Here is a tiny trained network, its code and every weight. The questions are about switching its units off for an input and a target symbol, where a switched-off unit gives its printed mean instead of its output.

import numpy as np


def w(rows, s, z=0):
    codes = np.array(rows[::2]) - 128.0
    scale = np.full(codes.shape[1], s)
    scale[-1] = z or s
    return codes * scale


def norm(h):
    return h / np.sqrt((h * h).mean(-1, keepdims=True) + 1e-5)


def f(y):
    return y / 2 * (1 + np.tanh(0.7978845608 * (y + 0.044715 * y**3)))


def softmax(a):
    e = np.exp(a - a.max(-1, keepdims=True))
    return e / e.sum(-1, keepdims=True)


def log_softmax(a):
    a = a - a.max(-1, keepdims=True)
    return a - np.log(np.exp(a).sum(-1, keepdims=True))


def net(x, mask):
    ids = ['ΔΞΣΩαβεηθλτψ'.index(c) for c in x.split()]
    T = len(ids)
    res = E[ids] + P[:T]
    r = norm(res)
    for j in range(3):
        rows = slice(2 * j, 2 * j + 2)
        q, k, v = (r @ M[0][rows].T for M in (Q, K, V))
        z = softmax(np.where(np.tri(T) > 0, q @ k.T / 2**0.5, -1e9)) @ v
        o = O[0][rows]
        res = res + np.where(mask[j], z, o[:, -1]) @ o[:, :-1]
    y = f(norm(res) @ A[0][:, :-1].T + A[0][:, -1])
    res = res + np.where(mask[3:7], y, B[0][:, -1]) @ B[0][:, :-1]
    return log_softmax(norm(res)[-1] @ U[:, :-1].T + U[:, -1])


Q, K, V, O, A, B = {}, {}, {}, {}, {}, {}
E = w([
[81,24,57,60],'Δ',
[159,7,155,221],'Ξ',
[78,112,145,15],'Σ',
[96,172,106,189],'Ω',
[98,165,112,185],'α',
[94,174,102,191],'β',
[104,172,113,182],'ε',
[101,167,119,181],'η',
[93,177,114,184],'θ',
[161,123,55,213],'λ',
[123,213,79,93],'τ',
[18,97,166,164],'ψ',
],0.018)
P = w([
[5,209,104,203],'0',
[27,202,101,184],'1',
[43,188,111,168],'2',
[69,183,113,160],'3',
[81,176,115,146],'4',
[100,168,126,140],'5',
[114,161,131,135],'6',
[128,152,140,121],'7',
[144,156,138,117],'8',
[163,146,146,121],'9',
[183,138,153,117],'10',
[209,143,178,104],'11',
[195,124,182,101],'12',
],0.012)
Q[0] = w([
[102,70,153,123],'head 0',
[157,3,107,114],'head 0',
[125,162,77,128],'head 1',
[141,241,128,235],'head 1',
[109,134,144,119],'head 2',
[66,170,162,147],'head 2',
],0.019)
K[0] = w([
[53,121,151,123],'head 0',
[61,141,139,180],'head 0',
[145,139,92,102],'head 1',
[255,108,126,74],'head 1',
[141,137,139,141],'head 2',
[76,164,157,161],'head 2',
],0.021)
V[0] = w([
[191,118,6,131],'head 0',
[89,133,133,151],'head 0',
[24,54,233,107],'head 1',
[131,53,129,198],'head 1',
[169,107,133,107],'head 2',
[174,157,67,159],'head 2',
],0.014)
O[0] = w([
[27,80,2,157,87],'head 0',
[174,115,162,189,187],'head 0',
[148,16,219,24,136],'head 1',
[243,70,139,223,85],'head 1',
[57,238,95,98,2],'head 2',
[93,90,161,51,144],'head 2',
],0.0076,0.0074)
A[0] = w([
[61,132,170,164,138],'neuron 0',
[133,3,133,138,167],'neuron 1',
[77,110,156,153,251],'neuron 2',
[116,189,235,72,38],'neuron 3',
],0.013,0.0035)
B[0] = w([
[155,137,111,71,161],'neuron 0',
[122,120,150,88,202],'neuron 1',
[150,114,123,108,190],'neuron 2',
[143,178,255,159,254],'neuron 3',
],0.025,0.0082)
U = w([
[69,63,77,23,164],'Δ',
[161,11,120,157,97],'Ξ',
[83,201,196,143,225],'Σ',
[141,142,98,95,28],'Ω',
[148,144,100,98,2],'α',
[136,144,99,103,24],'β',
[156,148,99,94,31],'ε',
[195,157,91,77,72],'η',
[164,159,93,83,26],'θ',
[92,102,93,214,246],'λ',
[28,187,81,54,195],'τ',
[105,121,111,114,110],'ψ',
],0.011,0.0038)

Each question gives the input, a string of symbols that net reads in full, and the target symbol t.
The units are the heads (2 rows each of Q, K, V and O) and the neurons (one row each of A and B). Each row of codes is followed by its name. A weight is (code - 128) times the scale printed after its matrix; where a second scale follows, it is the last column's (O, A, B and U).
mask holds one flag per unit, heads first, then neurons. A switched-off unit (its flag False) gives its mean, the last column of its rows in O or B, instead of its output. The means were averaged over made-up inputs and are rounded, as every weight is.
A unit's drop is (log p(t) with every unit on - log p(t) with that unit switched off) / (log p(t) with every unit on - log p(t) with every unit switched off).
The circuit of an input: a set's keep is (log p(t) with only the set's units on - log p(t) with every unit switched off) / (log p(t) with every unit on - log p(t) with every unit switched off). Starting from all 7 units, units are removed one at a time, each time the one whose removal leaves the highest keep (on an exact tie, the one counted first), for as long as the keep stays at least 0.8.
circuit, biggest first: the units of the circuit, biggest drop first
heads that matter: for each layer, one digit per head in row order, 1 if its drop is at least 0.15 and else 0, layers parted by /
drop of u: that unit's drop, to one decimal
input τ Ξ τ η λ Ξ Σ η η τ λ ε β, target λ: circuit, biggest first	(head 1; head 0)
input ε τ Σ Σ α Σ α τ η η Ω, target τ: heads that matter	010
input η η Σ θ Σ Σ λ ε η Ω β, target λ: circuit, biggest first	(head 1; neuron 3; head 0)
input Σ Σ α Δ ε, target Δ: circuit, biggest first	(neuron 3; head 0; head 1)
input β Σ Ω τ Σ ε τ β, target τ: circuit, biggest first	(head 1; neuron 3)
input τ Σ λ Ω, target λ: circuit, biggest first	(neuron 3; neuron 1)
input τ Σ Σ Δ θ Σ τ Δ ε, target Δ: circuit, biggest first	(head 0; neuron 3)
input Ξ η η η Σ Σ λ β ε, target λ: circuit, biggest first	(head 1; neuron 3; head 0)
input Σ τ η α, target τ: circuit, biggest first	(neuron 3)
input λ η λ Ω Ω, target λ: circuit, biggest first	(head 1; neuron 3)
input Ξ Ω θ λ β θ Ξ λ η, target λ: circuit, biggest first	(head 1; head 0)
input λ Σ Δ ε Σ β Δ θ, target Δ: heads that matter	100
input Ξ Σ τ θ, target τ: drop of neuron 3	0.5
input η Σ Σ Σ Ω η Δ Σ τ Σ τ ε, target τ: drop of head 0	0.1
input τ η λ Σ τ ε Ω η, target τ: drop of neuron 3	0.4
